Each row is followed by its class.
[ -0.8 -16.4   5.6  11.5  -5.8   6.5   4.2  18.1 -14.3   5.9 -22.3   0.3
   1.8 -15.1   7.0   2.5   8.5  -0.2  14.6 -10.5  11.7 -22.7  -3.5  -5.0
   8.7  10.8  -0.9] -> Z849
[-14.8  20.7 -11.1  32.4  -5.4  14.2  12.1   4.0  26.6  15.8  -4.0  48.8
   3.8  -3.5 -32.6  13.7  -0.4 -19.9 -33.5  16.6 -21.5 -13.8   2.3   6.5
 -31.5 -34.0  16.5] -> Z646
[ 20.4  10.8  -7.4  24.8   1.3   1.7 -12.6   9.8   9.1  27.7  -7.5   7.1
  -1.3  36.4 -33.3  -4.5  -7.7   6.4  -9.0  18.1  -1.4  -0.6  -0.6  -6.3
 -16.6  -4.4   4.6] -> Z646
[ 36.2  16.6  10.5  40.6  -5.2 -15.1   7.4  65.5 -24.6  11.4 -25.7  22.0
  11.5  37.4 -32.6 -25.3  27.5   8.6  -4.8   0.9 -11.2 -24.4   3.2 -22.4
 -16.9 -13.0   1.2] -> Z831
[  1.9 -10.4  -0.6 -17.5  34.9 -10.9 -18.9 -15.8  23.6  -5.2 -13.7  21.1
   0.0 -68.7  29.8 -22.3 -13.3   9.3  -5.9  11.5  13.4  16.9  -5.6  -3.4
  10.4  12.8  -9.5] -> Z849
[ 31.1  40.1 -15.7   6.6  32.6  -2.4 -24.9  10.0  28.1  15.3  -6.5  42.9
   2.5  22.1 -21.4 -31.0   0.7   7.7 -37.3  40.9 -13.9  34.7  -1.7 -15.2
 -25.0 -18.7   3.1] -> Z646
[-14.2  -7.2   6.8 -29.3  12.9   3.5  -7.8 -33.0  15.8  -7.0  -7.5  42.8
  -2.0 -43.0  39.4   2.1  -9.6   6.4  19.2  -2.3   6.8   3.9  -5.3   7.8
  25.9  10.3  -9.4] -> Z849
[  3.4 -16.0  11.5  -1.5  -7.3 -15.6  24.2  51.4 -40.7 -20.2  -5.6 -59.6
   1.8  -8.7  17.3  -8.0  19.1  10.0  15.0 -22.0   5.1 -19.3   3.3  -0.4
  10.8   6.1  -3.5] -> Z849
[-13.8  35.8   5.4 -10.8 -17.4  16.2  17.4 -28.2   5.3 -23.5   6.3  46.0
  23.7  29.6   2.9  16.6   5.7   0.5   8.6   4.3 -29.2  -3.8  -7.1   8.3
 -12.1 -19.5   6.0] -> Z646
[  1.6 -29.1   7.4   8.2   3.5 -11.2   4.7  27.4 -18.1   3.7 -12.6 -15.6
   0.1 -23.8  13.6  -8.6  11.0   2.5  13.4 -20.2  13.3 -18.8  -1.8  -4.0
  19.3  22.0  -3.9] -> Z849
[ 12.1  21.0 -13.6  14.8  15.8  -5.3 -14.1  -4.4  23.1  19.9  -8.7  43.2
   9.9   4.0 -18.0 -10.2  -2.2  -3.2 -25.0  22.7  -8.5  14.1   1.5  -5.5
 -12.7 -14.3  10.2] -> Z646
[ 16.3  22.8  -3.0   8.8   5.1   1.5 -20.5  -6.8  22.3  11.1  -9.9  74.0
   4.5  28.7 -15.1 -11.7  -0.4   0.8  -4.5  21.3 -19.1   2.4  -5.8   5.5
 -13.0 -16.8   6.4] -> Z831
[-24.5  14.3  -6.1   2.7 -20.5   4.9  24.8   3.7   3.6 -19.3  -1.8  32.8
   8.7 -13.0   0.1  10.5  -1.7  -3.9   4.1 -13.0 -24.8 -21.3  -2.8   7.6
   3.2 -25.1   1.3] -> Z646
[-11.5 -19.4  -0.4  -9.8  40.0   3.2 -18.4 -28.2  36.2  18.1 -17.0  52.5
  -2.4 -75.9  39.7  -2.1 -13.5   0.4  -3.0  12.9  10.5   7.4  -8.9   8.8
  21.1  10.5 -16.7] -> Z849
[ 31.5  20.8  11.6  17.5 -17.2   4.6  -1.4   8.0  -6.3   0.1 -13.1  52.5
   6.1  69.8 -15.3   2.1  15.6   3.5  23.1  -3.2 -15.0 -21.3  -7.5  -7.1
  -3.3  -6.6   8.4] -> Z646
[  0.3  22.1  -3.5   9.9  -2.2   3.9  -5.2  -3.7  11.3   3.2 -12.0  70.1
  10.8   9.8  -4.6  -2.0   4.2   2.5   5.5   7.9 -14.7 -16.2  -7.6   2.3
  -4.5 -16.2   2.3] -> Z646
[ 24.9  -2.4   2.2  48.4 -13.2   0.0   0.9  45.6  -2.1  32.5 -17.5  -3.5
  -6.2  45.5 -55.6   6.4  21.6  -8.9  -6.5  -3.2  -2.8 -25.6   0.5 -10.5
 -17.0  -6.2  16.6] -> Z646
[-33.9 -23.5 -18.7  36.7   3.8  13.4   3.4 -11.9  41.6  33.0 -15.8  33.8
   2.3 -50.6 -16.7  24.3 -14.8 -29.2  -7.0  10.6   0.3 -26.5  -3.6   3.4
  -4.4 -14.9   5.7] -> Z646
[  5.7  18.3 -19.4  25.0  20.2   3.8  -3.7   4.4  29.0  30.2 -13.3  58.9
   3.0   1.0 -27.6  -1.5  -3.1  -8.6 -14.6  20.5 -12.1   0.2   0.5  -0.6
 -18.6 -17.4   8.2] -> Z646
